Below is a small trained network, with its code and all its weights. Each question gives an input and a target symbol and asks what happens when units are switched off, that is, made to give their printed mean instead of their output.

import numpy as np


def w(rows, s, z=0):
    codes = np.array(rows[::2]) - 128.0
    scale = np.full(codes.shape[1], s)
    scale[-1] = z or s
    return codes * scale


def f(y):
    return np.maximum(y, 0)


def softmax(a):
    e = np.exp(a - a.max(-1, keepdims=True))
    return e / e.sum(-1, keepdims=True)


def log_softmax(a):
    a = a - a.max(-1, keepdims=True)
    return a - np.log(np.exp(a).sum(-1, keepdims=True))


def net(x, mask):
    ids = ['γεθλμξπστ'.index(c) for c in x.split()]
    T = len(ids)
    res = E[ids] + P[:T]
    r = res
    for j in range(3):
        rows = slice(4 * j, 4 * j + 4)
        q, k, v = (r @ M[0][rows].T for M in (Q, K, V))
        z = softmax(np.where(np.tri(T) > 0, q @ k.T / 4**0.5, -1e9)) @ v
        o = O[0][rows]
        res = res + np.where(mask[j], z, o[:, -1]) @ o[:, :-1]
    y = f(res @ A[0][:, :-1].T + A[0][:, -1])
    res = res + np.where(mask[3:7], y, B[0][:, -1]) @ B[0][:, :-1]
    return log_softmax(res[-1] @ U[:, :-1].T + U[:, -1])


Q, K, V, O, A, B = {}, {}, {}, {}, {}, {}
E = w([
[114,89,38,87],'γ',
[136,220,18,255],'ε',
[117,116,55,110],'θ',
[139,167,69,120],'λ',
[124,128,63,113],'μ',
[169,81,135,163],'ξ',
[96,165,142,158],'π',
[58,138,115,143],'σ',
[122,125,62,110],'τ',
],0.0085)
P = w([
[178,206,29,55],'0',
[164,193,41,71],'1',
[149,180,45,100],'2',
[137,167,46,121],'3',
[124,155,49,139],'4',
[114,139,58,157],'5',
[107,132,68,173],'6',
[102,125,75,189],'7',
[96,114,81,199],'8',
[92,105,90,214],'9',
[80,96,95,225],'10',
[77,85,100,238],'11',
[73,76,104,252],'12',
[64,71,106,254],'13',
],0.0042)
Q[0] = w([
[137,167,123,169],'h1',
[166,101,143,133],'h1',
[132,103,129,118],'h1',
[147,135,156,101],'h1',
[140,78,223,122],'h2',
[60,74,85,156],'h2',
[135,146,253,84],'h2',
[210,74,195,131],'h2',
[101,82,205,42],'h3',
[123,99,152,130],'h3',
[161,201,187,14],'h3',
[103,112,69,176],'h3',
],0.04)
K[0] = w([
[108,187,185,144],'h1',
[197,117,152,152],'h1',
[153,104,103,138],'h1',
[152,104,164,82],'h1',
[174,190,28,115],'h2',
[86,151,120,243],'h2',
[126,207,77,22],'h2',
[245,117,9,102],'h2',
[81,6,177,122],'h3',
[154,93,158,147],'h3',
[2,153,152,60],'h3',
[173,132,61,149],'h3',
],0.028)
V[0] = w([
[107,40,124,197],'h1',
[127,9,221,70],'h1',
[155,69,134,176],'h1',
[109,248,123,207],'h1',
[71,199,215,103],'h2',
[126,49,72,74],'h2',
[164,100,150,196],'h2',
[4,97,48,90],'h2',
[106,114,109,25],'h3',
[62,166,149,100],'h3',
[185,68,130,88],'h3',
[173,76,186,120],'h3',
],0.016)
O[0] = w([
[129,50,185,91,132],'h1',
[24,62,164,204,7],'h1',
[98,95,164,84,124],'h1',
[185,136,20,64,182],'h1',
[154,234,203,77,74],'h2',
[63,125,32,123,132],'h2',
[205,104,101,143,150],'h2',
[6,113,105,41,145],'h2',
[171,60,119,81,84],'h3',
[108,112,193,98,98],'h3',
[184,133,68,93,88],'h3',
[166,192,109,65,49],'h3',
],0.015,0.014)
A[0] = w([
[203,105,127,30,209],'n1',
[96,199,121,248,4],'n2',
[229,107,160,41,80],'n3',
[187,127,211,49,209],'n4',
],0.015,0.0037)
B[0] = w([
[158,84,255,115,249],'n1',
[26,183,133,71,152],'n2',
[35,168,20,173,190],'n3',
[219,205,223,179,132],'n4',
],0.015,0.02)
U = w([
[206,228,53,62,128],'γ',
[88,140,74,101,89],'ε',
[75,138,129,153,139],'θ',
[1,90,192,225,135],'λ',
[140,166,201,177,95],'μ',
[122,93,213,43,140],'ξ',
[143,112,126,97,4],'π',
[223,55,114,185,229],'σ',
[143,112,120,98,10],'τ',
],0.0052,0.0048)

Each question gives the input, a string of symbols that net reads in full, and the target symbol t.
The units are the heads (4 rows each of Q, K, V and O) and the neurons (one row each of A and B). Each row of codes is followed by its name. A weight is (code - 128) times the scale printed after its matrix; where a second scale follows, it is the last column's (O, A, B and U).
mask holds one flag per unit, heads first, then neurons. A switched-off unit (its flag False) gives its mean, the last column of its rows in O or B, instead of its output. The means were averaged over made-up inputs and are rounded, as every weight is.
A unit's drop is (log p(t) with every unit on - log p(t) with that unit switched off) / (log p(t) with every unit on - log p(t) with every unit switched off).
The circuit of an input: a set's keep is (log p(t) with only the set's units on - log p(t) with every unit switched off) / (log p(t) with every unit on - log p(t) with every unit switched off). Starting from all 7 units, units are removed one at a time, each time the one whose removal leaves the highest keep (on an exact tie, the one counted first), for as long as the keep stays at least 0.8.
circuit, biggest first: the units of the circuit, biggest drop first
most important unit: the unit with the biggest drop
top k neurons: the k neurons with the biggest drops, biggest first
heads that matter: for each layer, one digit per head in row order, 1 if its drop is at least 0.15 and else 0, layers parted by /
input γ ξ λ, target σ: most important unit -> h3
input ξ ξ ε ξ ξ γ γ γ γ λ, target γ: top 2 neurons -> (n1; n2)
input ε ξ ξ ξ ξ γ γ ξ μ ξ γ θ γ γ, target λ: heads that matter -> 101
input γ ξ μ ξ τ γ ξ θ γ ε ξ ξ γ, target λ: heads that matter -> 001
input ε ξ σ ξ π, target γ: circuit, biggest first -> (h1; n1; h3)
input τ ξ σ π ξ π τ, target μ: heads that matter -> 011
input ξ ξ γ, target σ: heads that matter -> 111
input ξ λ ξ ξ θ μ ξ γ γ π λ, target μ: circuit, biggest first -> (h2; n4)
input γ γ π γ ξ τ σ γ, target ξ: circuit, biggest first -> (h3; n1)
input γ ξ γ, target σ: circuit, biggest first -> (h2; n2)
input σ ε ξ ξ γ ξ ε τ ξ λ τ, target σ: circuit, biggest first -> (h1; h2; h3; n1)
input γ ξ ξ γ ξ ξ θ γ ξ ξ γ σ ε, target ξ: circuit, biggest first -> (n1; h1)
input ε ξ γ ξ π ξ π ξ σ σ ε, target ξ: heads that matter -> 110
input ξ λ σ σ, target ξ: heads that matter -> 011
input σ μ ξ σ τ π ε, target γ: most important unit -> h1
input ξ ξ γ ξ ε σ, target γ: heads that matter -> 101
input ξ γ ξ γ ξ γ γ γ ξ ξ ε ξ, target λ: heads that matter -> 001
input ξ θ ξ θ γ μ ξ γ π γ, target μ: top 2 neurons -> (n4; n1)
input γ σ ξ γ γ λ σ τ ξ ε ξ π μ, target γ: circuit, biggest first -> (h3; n1; h1; h2)
input ξ σ γ γ θ ξ μ ξ ξ λ ξ σ μ, target ξ: top neuron -> (n1)
